Here is a tiny trained network, its code and every weight. The questions are about switching its units off for an input and a class, where a switched-off unit gives its printed mean instead of its output.

import numpy as np


def w(rows, s, z=0):
    codes = np.array(rows[::2]) - 128.0
    scale = np.full(codes.shape[1], s)
    scale[-1] = z or s
    return codes * scale


def norm(h):
    return h / np.sqrt((h * h).mean(-1, keepdims=True) + 1e-5)


def f(y):
    return np.maximum(y, 0)


def log_softmax(a):
    a = a - a.max(-1, keepdims=True)
    return a - np.log(np.exp(a).sum(-1, keepdims=True))


def net(x, mask):
    res = np.array(x, float).reshape(1, 7) / 4 @ E
    u = 0
    for l in range(4):
        y = f(norm(res) @ A[l][:, :-1].T + A[l][:, -1])
        res = res + np.where(mask[u : u + 11], y, B[l][:, -1]) @ B[l][:, :-1]
        u += 11
    return log_softmax(norm(res)[-1] @ U[:, :-1].T + U[:, -1])


A, B = {}, {}
E = w([
[143,130,129,133,120,126,133],'x0',
[122,132,128,122,124,128,124],'x1',
[75,146,140,235,89,126,115],'x2',
[125,94,136,112,119,253,120],'x3',
[118,42,71,128,81,105,106],'x4',
[128,135,132,122,114,127,126],'x5',
[130,126,123,133,135,129,125],'x6',
],0.021)
A[0] = w([
[103,88,87,151,203,119,156,42],'0.n0',
[133,133,133,100,122,39,153,142],'0.n1',
[96,167,144,208,121,3,132,152],'0.n2',
[111,12,77,124,62,91,123,177],'0.n3',
[127,116,125,134,128,158,136,171],'0.n4',
[208,99,144,144,118,122,141,79],'0.n5',
[127,81,115,124,94,113,114,155],'0.n6',
[70,144,140,255,83,141,126,143],'0.n7',
[112,142,68,109,120,79,90,4],'0.n8',
[131,143,131,114,157,10,133,225],'0.n9',
[108,135,132,161,122,108,115,88],'0.n10',
],0.021,0.0042)
B[0] = w([
[187,177,125,126,115,95,121,139],'0.n0',
[196,107,107,203,178,149,123,192],'0.n1',
[48,200,67,36,116,110,198,235],'0.n2',
[123,39,93,132,101,51,152,231],'0.n3',
[137,131,172,92,85,152,116,163],'0.n4',
[117,149,91,105,174,136,126,142],'0.n5',
[159,108,89,129,98,127,142,172],'0.n6',
[96,130,140,251,80,151,110,248],'0.n7',
[200,145,32,164,153,108,153,156],'0.n8',
[159,84,195,198,130,122,1,224],'0.n9',
[96,142,120,99,123,157,147,155],'0.n10',
],0.027,0.018)
A[1] = w([
[111,15,58,124,83,101,123,133],'1.n0',
[82,67,216,167,101,125,104,79],'1.n1',
[149,137,174,158,86,125,58,2],'1.n2',
[140,101,132,5,132,124,174,186],'1.n3',
[138,112,109,30,115,67,156,125],'1.n4',
[93,182,98,63,130,46,246,80],'1.n5',
[141,144,120,162,133,147,180,70],'1.n6',
[103,137,204,108,109,44,99,92],'1.n7',
[79,131,121,187,102,149,159,174],'1.n8',
[155,93,190,168,138,63,127,55],'1.n9',
[112,115,175,114,69,78,111,111],'1.n10',
],0.02,0.0045)
B[1] = w([
[145,33,175,50,7,105,183,253],'1.n0',
[248,70,144,206,203,119,110,183],'1.n1',
[71,166,151,71,138,96,140,173],'1.n2',
[55,98,122,107,197,227,183,179],'1.n3',
[85,155,205,30,177,175,64,166],'1.n4',
[77,197,82,31,106,47,69,157],'1.n5',
[171,132,112,67,111,177,118,143],'1.n6',
[144,151,114,110,147,75,123,138],'1.n7',
[87,171,158,211,80,112,140,217],'1.n8',
[80,132,118,200,207,95,111,172],'1.n9',
[124,94,90,163,176,179,175,153],'1.n10',
],0.02,0.017)
A[2] = w([
[96,156,184,134,175,37,175,4],'2.n0',
[142,109,108,29,185,192,182,47],'2.n1',
[200,132,83,3,204,67,89,57],'2.n2',
[106,114,157,177,66,167,121,18],'2.n3',
[152,149,135,159,171,159,147,182],'2.n4',
[94,201,140,148,203,204,69,220],'2.n5',
[143,191,153,181,130,144,71,195],'2.n6',
[144,121,162,111,84,114,49,82],'2.n7',
[106,174,103,54,71,113,159,145],'2.n8',
[115,173,125,166,181,169,128,158],'2.n9',
[126,84,88,94,132,103,183,140],'2.n10',
],0.024,0.0024)
B[2] = w([
[130,123,95,159,97,147,100,166],'2.n0',
[89,90,77,83,160,92,171,215],'2.n1',
[152,60,178,195,103,206,163,188],'2.n2',
[253,92,115,105,227,79,71,217],'2.n3',
[97,150,170,132,143,103,165,177],'2.n4',
[188,249,150,166,94,104,203,254],'2.n5',
[110,134,162,57,114,191,82,234],'2.n6',
[100,131,110,169,158,141,180,159],'2.n7',
[85,149,125,110,207,139,54,179],'2.n8',
[161,172,182,104,99,92,167,207],'2.n9',
[112,198,180,132,139,139,119,194],'2.n10',
],0.034,0.016)
A[3] = w([
[31,77,16,132,133,113,135,16],'3.n0',
[162,140,138,147,118,233,148,111],'3.n1',
[45,106,153,117,122,173,104,102],'3.n2',
[154,4,115,179,100,123,97,53],'3.n3',
[120,91,95,11,141,194,71,101],'3.n4',
[191,158,125,169,57,142,206,4],'3.n5',
[131,171,95,118,159,107,219,71],'3.n6',
[118,94,120,197,154,134,57,106],'3.n7',
[186,63,121,111,80,179,106,106],'3.n8',
[122,179,159,134,167,191,98,156],'3.n9',
[104,200,77,91,82,55,117,113],'3.n10',
],0.026,0.0026)
B[3] = w([
[253,79,168,90,159,81,98,185],'3.n0',
[153,107,147,133,99,53,121,188],'3.n1',
[167,99,145,124,152,154,107,155],'3.n2',
[61,202,88,171,154,187,112,249],'3.n3',
[106,104,204,109,76,174,112,171],'3.n4',
[154,91,173,115,187,125,106,239],'3.n5',
[101,128,89,134,141,87,165,193],'3.n6',
[111,59,122,115,111,110,176,184],'3.n7',
[113,140,116,178,168,138,153,186],'3.n8',
[141,170,168,136,65,148,140,214],'3.n9',
[121,124,69,83,111,158,115,204],'3.n10',
],0.048,0.017)
U = w([
[183,180,248,181,114,126,141,180],'0',
[80,85,104,243,158,169,110,251],'1',
[92,165,136,70,170,107,241,57],'2',
[88,35,201,64,139,188,141,75],'3',
[89,250,97,100,63,157,91,55],'4',
[148,86,41,93,109,89,58,60],'5',
],0.019,0.0031)

Each question gives the input, the list of numbers given to net, and the class t.
The units are the neurons (one row each of A and B). Each row of codes is followed by its name. A weight is (code - 128) times the scale printed after its matrix; where a second scale follows, it is the last column's (A, B and U).
mask holds one flag per neuron, layer by layer. A switched-off neuron (its flag False) gives its mean, the last column of its row in B, instead of its output. The means were averaged over made-up inputs and are rounded, as every weight is.
A unit's drop is (log p(t) with every unit on - log p(t) with that unit switched off) / (log p(t) with every unit on - log p(t) with every unit switched off).
The circuit of an input: a set's keep is (log p(t) with only the set's units on - log p(t) with every unit switched off) / (log p(t) with every unit on - log p(t) with every unit switched off). Starting from the 12 units with the biggest drops (on a tie, the unit counted first), units are removed one at a time, each time the one whose removal leaves the highest keep (on an exact tie, the one counted first), for as long as the keep stays at least 0.8.
circuit, biggest first: the units of the circuit, biggest drop first
most important unit: the unit with the biggest drop
top k neurons: the k neurons with the biggest drops, biggest first
k most important neurons of layer l: the k neurons of layer l with the biggest drops, biggest first
drop of u: that unit's drop, to one decimal
input [2,3,-4,2,-8,3,4], class 2: top 4 neurons	[0.n9, 0.n7, 1.n0, 0.n3]
input [-4,8,5,0,7,-4,-4], class 5: most important unit	0.n9
input [1,-2,-5,1,-8,1,-6], class 2: circuit, biggest first	[0.n7, 2.n1]
input [1,7,1,8,2,7,2], class 1: top 2 neurons	[0.n2, 2.n5]
input [-3,-6,-7,8,-2,-8,-4], class 2: top 3 neurons	[0.n7, 0.n3, 1.n0]
input [5,3,-4,5,-6,-2,5], class 2: top 4 neurons	[0.n9, 0.n7, 0.n3, 1.n0]
input [-2,-2,-8,6,-6,5,-2], class 2: top 3 neurons	[0.n7, 0.n3, 0.n9]
input [-2,0,5,-6,-4,-4,-4], class 4: top 2 neurons	[0.n2, 0.n3]
input [2,1,-3,3,8,-2,3], class 3: 2 most important neurons of layer 0	[0.n7, 0.n9]
input [-8,-8,0,3,0,-8,-2], class 2: top 3 neurons	[0.n9, 0.n7, 0.n3]
input [4,4,1,-7,5,1,-3], class 5: top 2 neurons	[0.n2, 3.n0]
input [7,-6,-3,3,-8,-1,-3], class 2: top 4 neurons	[0.n9, 0.n7, 1.n0, 0.n2]
input [-5,-7,2,-1,-1,-4,-6], class 4: top 3 neurons	[0.n2, 0.n3, 1.n0]
input [1,-2,4,0,7,1,-3], class 5: top neuron	[0.n9]
input [6,-7,0,7,2,-8,0], class 3: 3 most important neurons of layer 0	[0.n7, 0.n9, 0.n1]
input [5,-4,-2,2,1,-8,1], class 3: top 2 neurons	[0.n7, 0.n9]
input [-1,-5,-8,6,1,2,1], class 3: drop of 0.n7	2.8
input [6,-4,1,-5,6,2,-6], class 5: drop of 0.n2	0.6
input [5,-1,3,-8,-2,0,5], class 4: drop of 0.n3	0.7
input [-6,4,5,-4,4,3,-6], class 5: most important unit	0.n2
